Here is a tiny trained network, its code and every weight. The questions are about switching its units off for an input and a target symbol, where a switched-off unit gives its printed mean instead of its output.

import numpy as np


def w(rows, s, z=0):
    codes = np.array(rows[::2]) - 128.0
    scale = np.full(codes.shape[1], s)
    scale[-1] = z or s
    return codes * scale


def norm(h):
    return h / np.sqrt((h * h).mean(-1, keepdims=True) + 1e-5)


def softmax(a):
    e = np.exp(a - a.max(-1, keepdims=True))
    return e / e.sum(-1, keepdims=True)


def log_softmax(a):
    a = a - a.max(-1, keepdims=True)
    return a - np.log(np.exp(a).sum(-1, keepdims=True))


def net(x, mask):
    ids = ['αβγδεζηθμξπσφω'.index(c) for c in x.split()]
    T = len(ids)
    res = E[ids] + P[:T]
    u = 0
    for l in range(2):
        r = norm(res)
        for j in range(3):
            rows = slice(3 * j, 3 * j + 3)
            q, k, v = (r @ M[l][rows].T for M in (Q, K, V))
            z = softmax(np.where(np.tri(T) > 0, q @ k.T / 3**0.5, -1e9)) @ v
            o = O[l][rows]
            res = res + np.where(mask[u + j], z, o[:, -1]) @ o[:, :-1]
        u += 3
    return log_softmax(norm(res)[-1] @ U[:, :-1].T + U[:, -1])


Q, K, V, O = {}, {}, {}, {}
E = w([
[132,86,117,196,20],'α',
[119,116,125,153,150],'β',
[113,98,142,183,108],'γ',
[125,111,67,252,165],'δ',
[154,130,51,121,212],'ε',
[132,126,145,107,134],'ζ',
[143,158,144,131,140],'η',
[151,119,129,33,93],'θ',
[129,108,92,152,104],'μ',
[142,16,144,113,147],'ξ',
[117,157,135,96,139],'π',
[136,191,134,34,167],'σ',
[88,162,135,129,115],'φ',
[102,145,156,127,163],'ω',
],0.011)
P = w([
[38,6,173,199,57],'0',
[118,27,145,205,58],'1',
[139,45,136,210,61],'2',
[161,61,125,216,65],'3',
[173,72,128,230,64],'4',
[197,81,125,237,59],'5',
[176,113,102,243,52],'6',
],0.0014)
Q[0] = w([
[155,106,93,95,128],'L0H0',
[102,147,151,125,119],'L0H0',
[104,139,251,121,71],'L0H0',
[54,177,117,146,104],'L0H1',
[88,96,108,77,92],'L0H1',
[86,107,89,147,151],'L0H1',
[176,174,66,180,137],'L0H2',
[123,169,98,116,67],'L0H2',
[183,139,186,129,135],'L0H2',
],0.014)
K[0] = w([
[58,137,92,94,139],'L0H0',
[181,137,179,125,112],'L0H0',
[201,212,199,161,110],'L0H0',
[36,255,25,161,81],'L0H1',
[52,85,129,41,91],'L0H1',
[92,74,84,156,136],'L0H1',
[240,201,78,179,160],'L0H2',
[159,176,62,66,86],'L0H2',
[145,148,227,138,108],'L0H2',
],0.0086)
V[0] = w([
[178,249,171,199,78],'L0H0',
[231,21,195,65,111],'L0H0',
[81,171,140,121,58],'L0H0',
[93,121,3,129,38],'L0H1',
[56,144,82,60,163],'L0H1',
[20,193,150,198,188],'L0H1',
[132,93,145,58,98],'L0H2',
[169,195,108,162,141],'L0H2',
[187,152,140,125,150],'L0H2',
],0.0036)
O[0] = w([
[250,202,161,203,116,143],'L0H0',
[88,108,224,58,45,121],'L0H0',
[192,124,68,83,137,184],'L0H0',
[197,224,139,191,162,121],'L0H1',
[190,150,173,95,162,123],'L0H1',
[232,99,98,79,151,250],'L0H1',
[191,143,114,180,166,125],'L0H2',
[83,46,111,39,181,78],'L0H2',
[129,28,76,131,189,75],'L0H2',
],0.0027,0.0023)
Q[1] = w([
[136,154,181,219,174],'L1H0',
[160,74,114,176,113],'L1H0',
[173,190,67,240,42],'L1H0',
[124,248,188,114,107],'L1H1',
[174,130,127,36,145],'L1H1',
[15,98,254,108,132],'L1H1',
[116,30,80,143,190],'L1H2',
[13,71,125,118,170],'L1H2',
[69,63,122,114,117],'L1H2',
],0.0098)
K[1] = w([
[141,101,171,137,176],'L1H0',
[135,46,136,166,72],'L1H0',
[239,114,126,153,138],'L1H0',
[186,253,138,132,110],'L1H1',
[150,125,124,38,147],'L1H1',
[56,169,191,128,113],'L1H1',
[61,164,101,130,151],'L1H2',
[10,128,108,119,96],'L1H2',
[52,145,140,121,115],'L1H2',
],0.013)
V[1] = w([
[57,168,66,102,113],'L1H0',
[173,94,76,135,58],'L1H0',
[246,191,206,151,165],'L1H0',
[161,95,35,114,203],'L1H1',
[196,176,176,2,152],'L1H1',
[173,92,95,185,72],'L1H1',
[162,40,199,118,114],'L1H2',
[233,45,104,114,83],'L1H2',
[175,154,214,215,191],'L1H2',
],0.0045)
O[1] = w([
[140,185,71,103,77,97],'L1H0',
[22,117,114,109,119,141],'L1H0',
[148,30,213,85,130,188],'L1H0',
[65,56,138,91,117,5],'L1H1',
[126,85,84,214,98,52],'L1H1',
[77,170,133,99,107,176],'L1H1',
[113,68,202,100,168,140],'L1H2',
[82,3,78,133,103,110],'L1H2',
[92,108,181,200,157,188],'L1H2',
],0.0048,0.0018)
U = w([
[121,114,60,79,201,233],'α',
[42,113,205,210,124,69],'β',
[235,57,81,194,98,71],'γ',
[92,134,75,229,182,130],'δ',
[88,1,149,114,155,217],'ε',
[160,74,77,39,58,145],'ζ',
[122,111,124,124,139,23],'η',
[104,87,97,202,15,3],'θ',
[53,179,157,71,221,103],'μ',
[188,222,101,172,118,172],'ξ',
[38,151,60,86,99,152],'π',
[194,118,198,149,221,117],'σ',
[217,137,93,31,169,140],'φ',
[119,157,224,7,98,125],'ω',
],0.012,0.005)

Each question gives the input, a string of symbols that net reads in full, and the target symbol t.
The units are the heads (3 rows each of Q, K, V and O). Each row of codes is followed by its name. A weight is (code - 128) times the scale printed after its matrix; where a second scale follows, it is the last column's (O and U).
mask holds one flag per head, layer by layer. A switched-off head (its flag False) gives its mean, the last column of its rows in O, instead of its output. The means were averaged over made-up inputs and are rounded, as every weight is.
A unit's drop is (log p(t) with every unit on - log p(t) with that unit switched off) / (log p(t) with every unit on - log p(t) with every unit switched off).
The circuit of an input: a set's keep is (log p(t) with only the set's units on - log p(t) with every unit switched off) / (log p(t) with every unit on - log p(t) with every unit switched off). Starting from all 6 units, units are removed one at a time, each time the one whose removal leaves the highest keep (on an exact tie, the one counted first), for as long as the keep stays at least 0.8.
units of the circuit, in order: the units of the circuit, biggest drop first
unit that matters most: the unit with the biggest drop
heads that matter: for each layer, one digit per head in row order, 1 if its drop is at least 0.15 and else 0, layers parted by /
drop when u is switched off: that unit's drop, to one decimal
input η ζ σ, target ε: units of the circuit, in order : [L1H2, L1H1]
input φ μ φ, target π: heads that matter : 100 / 111
input α ζ ω φ φ φ μ, target π: heads that matter : 000 / 110
input μ ξ ω η θ, target ε: units of the circuit, in order : [L1H2, L0H2, L0H0, L0H1]
input η γ ω φ γ ζ, target ε: units of the circuit, in order : [L1H2]
input ζ π μ ζ μ, target π: units of the circuit, in order : [L1H0, L1H1]
input φ φ ζ ω ζ α φ, target ω: heads that matter : 110 / 100
input ξ ω φ η, target ε: heads that matter : 101 / 000
input μ ζ γ ω β, target μ: heads that matter : 000 / 010
input α β ξ φ, target ξ: heads that matter : 110 / 110
input φ ω φ φ π, target γ: heads that matter : 000 / 010
input η γ φ π, target ε: units of the circuit, in order : [L0H0, L1H2, L0H1, L0H2]
input φ ω δ φ ω θ φ, target σ: heads that matter : 010 / 100
input η γ ζ φ, target ε: units of the circuit, in order : [L1H2]
input η ζ δ, target ε: heads that matter : 100 / 110
input φ θ ζ φ, target ζ: heads that matter : 110 / 001
input ζ φ φ φ φ μ φ, target π: heads that matter : 100 / 101
input ω φ ω ε σ ω φ, target σ: heads that matter : 110 / 100
input ζ η δ, target ε: drop when L0H1 is switched off : 0.0
input σ ζ φ β μ ζ, target ξ: drop when L0H1 is switched off : 2.0
input ω φ ζ ζ μ φ, target ω: drop when L1H0 is switched off : -0.2
input δ η μ ω, target ε: unit that matters most : L0H0
